Below are the code and all the weights of a small trained network. Each question names an input and a class and asks about switching units off, where a switched-off unit gives its printed mean instead of its output.

import numpy as np


def w(rows, s, z=0):
    codes = np.array(rows[::2]) - 128.0
    scale = np.full(codes.shape[1], s)
    scale[-1] = z or s
    return codes * scale


def f(y):
    return y / 2 * (1 + np.tanh(0.7978845608 * (y + 0.044715 * y**3)))


def log_softmax(a):
    a = a - a.max(-1, keepdims=True)
    return a - np.log(np.exp(a).sum(-1, keepdims=True))


def net(x, mask):
    res = np.array(x, float).reshape(1, 5) / 4 @ E
    y = f(res @ A[0][:, :-1].T + A[0][:, -1])
    res = res + np.where(mask, y, B[0][:, -1]) @ B[0][:, :-1]
    return log_softmax(res[-1] @ U[:, :-1].T + U[:, -1])


A, B = {}, {}
E = w([
[47,81,47,113,170,141],'x0',
[105,126,187,143,249,126],'x1',
[138,123,112,18,190,158],'x2',
[186,54,96,127,173,160],'x3',
[168,187,61,137,177,101],'x4',
],0.011)
A[0] = w([
[140,140,142,23,127,108,1],'n1',
[84,44,199,153,97,150,99],'n2',
[157,113,57,119,51,117,15],'n3',
[239,155,181,117,137,119,112],'n4',
[115,71,158,70,60,152,10],'n5',
[115,112,129,148,147,128,33],'n6',
[230,80,79,159,170,131,146],'n7',
[181,183,26,115,105,98,117],'n8',
[79,116,71,149,158,121,200],'n9',
[151,176,69,239,153,97,110],'n10',
[88,90,62,131,142,119,179],'n11',
[131,115,133,174,93,98,37],'n12',
[114,111,168,178,180,98,25],'n13',
[128,164,143,147,212,127,78],'n14',
[75,249,115,104,132,93,91],'n15',
[153,180,105,59,172,150,156],'n16',
],0.014,0.0026)
B[0] = w([
[134,119,58,249,76,164,192],'n1',
[187,126,166,170,97,53,231],'n2',
[114,121,125,154,217,221,212],'n3',
[99,241,73,76,59,143,254],'n4',
[124,145,204,136,191,83,203],'n5',
[64,151,136,149,106,141,134],'n6',
[98,8,193,60,62,131,238],'n7',
[102,168,222,148,210,80,228],'n8',
[146,219,121,118,57,149,217],'n9',
[205,123,101,203,104,70,242],'n10',
[122,197,99,88,66,124,219],'n11',
[88,129,42,135,125,196,179],'n12',
[74,150,143,182,181,199,199],'n13',
[80,148,187,148,219,130,227],'n14',
[105,13,194,54,55,140,229],'n15',
[183,130,101,234,108,91,232],'n16',
],0.018,0.01)
U = w([
[70,182,217,143,219,240,85],'0',
[180,89,63,234,78,154,130],'1',
[160,157,195,127,149,71,254],'2',
[86,47,211,61,49,188,120],'3',
[110,255,119,40,85,172,105],'4',
[220,136,129,82,149,86,141],'5',
[164,127,69,75,189,116,62],'6',
],0.0091,0.0073)

Each question gives the input, the list of numbers given to net, and the class t.
The units are the neurons (one row each of A and B). Each row of codes is followed by its name. A weight is (code - 128) times the scale printed after its matrix; where a second scale follows, it is the last column's (A, B and U).
mask holds one flag per neuron, in row order. A switched-off neuron (its flag False) gives its mean, the last column of its row in B, instead of its output. The means were averaged over made-up inputs and are rounded, as every weight is.
A unit's drop is (log p(t) with every unit on - log p(t) with that unit switched off) / (log p(t) with every unit on - log p(t) with every unit switched off).
The circuit of an input: a set's keep is (log p(t) with only the set's units on - log p(t) with every unit switched off) / (log p(t) with every unit on - log p(t) with every unit switched off). Starting from the 12 units with the biggest drops (on a tie, the unit counted first), units are removed one at a time, each time the one whose removal leaves the highest keep (on an exact tie, the one counted first), for as long as the keep stays at least 0.8.
units of the circuit, in order: the units of the circuit, biggest drop first
most important unit: the unit with the biggest drop
k most important neurons: the k neurons with the biggest drops, biggest first
drop when u is switched off: that unit's drop, to one decimal
input [3,-3,-3,-6,-7], class 2: most important unit -> n2
input [5,2,5,-5,4], class 1: 2 most important neurons -> [n16 n7]
input [-8,-4,-3,4,-8], class 2: 4 most important neurons -> [n2 n5 n11 n9]
input [4,2,-1,4,-5], class 2: 2 most important neurons -> [n4 n2]
input [-4,-4,-1,5,2], class 3: 2 most important neurons -> [n7 n14]
input [-1,-5,-6,6,8], class 2: 4 most important neurons -> [n8 n10 n1 n16]
input [5,-2,-6,-4,8], class 2: 3 most important neurons -> [n8 n10 n1]
input [-8,0,0,-2,-7], class 4: 2 most important neurons -> [n4 n10]
input [0,-8,-7,-5,7], class 0: 2 most important neurons -> [n8 n3]
input [-8,8,-2,6,3], class 0: 4 most important neurons -> [n14 n13 n11 n9]
input [-7,-1,1,5,6], class 4: 4 most important neurons -> [n4 n15 n2 n5]
input [7,5,-4,3,6], class 4: drop when n5 is switched off -> 0.1
input [7,5,-1,1,0], class 4: drop when n3 is switched off -> 0.1
input [8,6,6,2,-4], class 4: drop when n11 is switched off -> 0.8
input [-5,-2,4,0,1], class 4: units of the circuit, in order -> [n4]
